Here is a tiny trained network, its code and every weight. The questions are about switching its units off for an input and a class, where a switched-off unit gives its printed mean instead of its output.

import numpy as np


def w(rows, s, z=0):
    codes = np.array(rows[::2]) - 128.0
    scale = np.full(codes.shape[1], s)
    scale[-1] = z or s
    return codes * scale


def f(y):
    return np.maximum(y, 0)


def log_softmax(a):
    a = a - a.max(-1, keepdims=True)
    return a - np.log(np.exp(a).sum(-1, keepdims=True))


def net(x, mask):
    res = np.array(x, float).reshape(1, 7) / 4 @ E
    y = f(res @ A[0][:, :-1].T + A[0][:, -1])
    res = res + np.where(mask, y, B[0][:, -1]) @ B[0][:, :-1]
    return log_softmax(res[-1] @ U[:, :-1].T + U[:, -1])


A, B = {}, {}
E = w([
[133,177,109,20,106],'x0',
[141,4,48,61,124],'x1',
[94,88,204,77,177],'x2',
[105,50,169,130,136],'x3',
[202,127,180,81,228],'x4',
[93,169,34,187,254],'x5',
[33,108,187,124,172],'x6',
],0.008)
A[0] = w([
[141,131,84,118,92,202],'N1',
[126,150,191,173,145,245],'N2',
[150,154,193,184,140,193],'N3',
[148,79,140,114,109,142],'N4',
[159,154,83,147,182,180],'N5',
[34,104,114,125,143,184],'N6',
[125,157,69,191,165,124],'N7',
[120,122,114,125,136,43],'N8',
[26,123,156,118,163,211],'N9',
[147,173,88,178,123,227],'N10',
[145,163,137,114,81,194],'N11',
[144,159,207,140,145,175],'N12',
[127,188,109,149,68,229],'N13',
[124,62,110,160,112,216],'N14',
[134,66,120,119,94,143],'N15',
[107,193,160,140,65,222],'N16',
[56,119,153,152,132,152],'N17',
[161,66,170,8,189,186],'N18',
[155,48,121,115,131,160],'N19',
[91,90,142,143,78,180],'N20',
[168,110,148,60,175,58],'N21',
[55,157,150,175,150,254],'N22',
],0.012,0.0031)
B[0] = w([
[184,144,68,137,131,191],'N1',
[73,164,181,155,109,212],'N2',
[68,172,161,173,94,205],'N3',
[216,105,109,131,106,183],'N4',
[182,169,162,168,179,204],'N5',
[87,25,94,110,198,219],'N6',
[165,156,145,161,202,220],'N7',
[131,115,124,148,110,133],'N8',
[65,75,162,83,149,236],'N9',
[144,230,86,136,185,215],'N10',
[100,154,49,99,97,189],'N11',
[69,172,173,143,74,200],'N12',
[122,196,69,95,124,220],'N13',
[138,56,111,209,144,213],'N14',
[182,62,75,169,55,201],'N15',
[71,136,53,119,100,223],'N16',
[39,95,121,91,149,208],'N17',
[184,115,255,74,94,255],'N18',
[205,56,179,180,56,204],'N19',
[91,108,63,153,133,215],'N20',
[163,162,174,95,134,182],'N21',
[47,136,142,153,177,236],'N22',
],0.0073,0.0097)
U = w([
[48,55,142,111,150,6],'0',
[78,122,133,164,170,122],'1',
[205,2,115,221,54,136],'2',
[50,191,153,164,38,189],'3',
[141,200,9,16,20,113],'4',
[197,131,224,15,95,231],'5',
[196,199,118,213,198,67],'6',
],0.0078,0.002)

Each question gives the input, the list of numbers given to net, and the class t.
The units are the neurons (one row each of A and B). Each row of codes is followed by its name. A weight is (code - 128) times the scale printed after its matrix; where a second scale follows, it is the last column's (A, B and U).
mask holds one flag per neuron, in row order. A switched-off neuron (its flag False) gives its mean, the last column of its row in B, instead of its output. The means were averaged over made-up inputs and are rounded, as every weight is.
A unit's drop is (log p(t) with every unit on - log p(t) with that unit switched off) / (log p(t) with every unit on - log p(t) with every unit switched off).
The circuit of an input: a set's keep is (log p(t) with only the set's units on - log p(t) with every unit switched off) / (log p(t) with every unit on - log p(t) with every unit switched off). Starting from the 12 units with the biggest drops (on a tie, the unit counted first), units are removed one at a time, each time the one whose removal leaves the highest keep (on an exact tie, the one counted first), for as long as the keep stays at least 0.8.
circuit, biggest first: the units of the circuit, biggest drop first
most important unit: the unit with the biggest drop
k most important neurons: the k neurons with the biggest drops, biggest first
drop of u: that unit's drop, to one decimal
input [8,-8,8,7,7,8,-1], class 5: circuit, biggest first	(N18)
input [-2,2,4,8,2,-4,-1], class 2: 3 most important neurons	(N19; N15; N14)
input [-8,6,-6,1,-4,8,2], class 6: 2 most important neurons	(N7; N10)
input [-3,-4,-2,7,-7,-7,7], class 0: circuit, biggest first	(N6; N17)
input [-7,6,3,-6,-3,5,-2], class 6: circuit, biggest first	(N7; N5)
input [-4,-3,3,6,0,1,-5], class 3: circuit, biggest first	(N6; N3; N2)
input [3,-2,-5,-2,-6,5,-1], class 6: 3 most important neurons	(N7; N5; N10)
input [-8,8,1,2,2,7,5], class 2: 2 most important neurons	(N19; N14)
input [-7,2,4,8,2,-6,6], class 2: 4 most important neurons	(N19; N15; N4; N14)
input [-4,1,-2,-2,-7,-2,1], class 4: 2 most important neurons	(N13; N19)
input [-5,7,3,-1,5,2,0], class 2: drop of N14	0.2
input [-4,-5,-4,8,-8,8,-4], class 6: drop of N7	0.3
input [-2,-8,3,1,0,5,1], class 3: drop of N2	0.4
input [-2,6,-1,-1,-2,-7,8], class 2: drop of N18	0.0
input [-7,-5,7,8,5,8,5], class 0: most important unit	N9
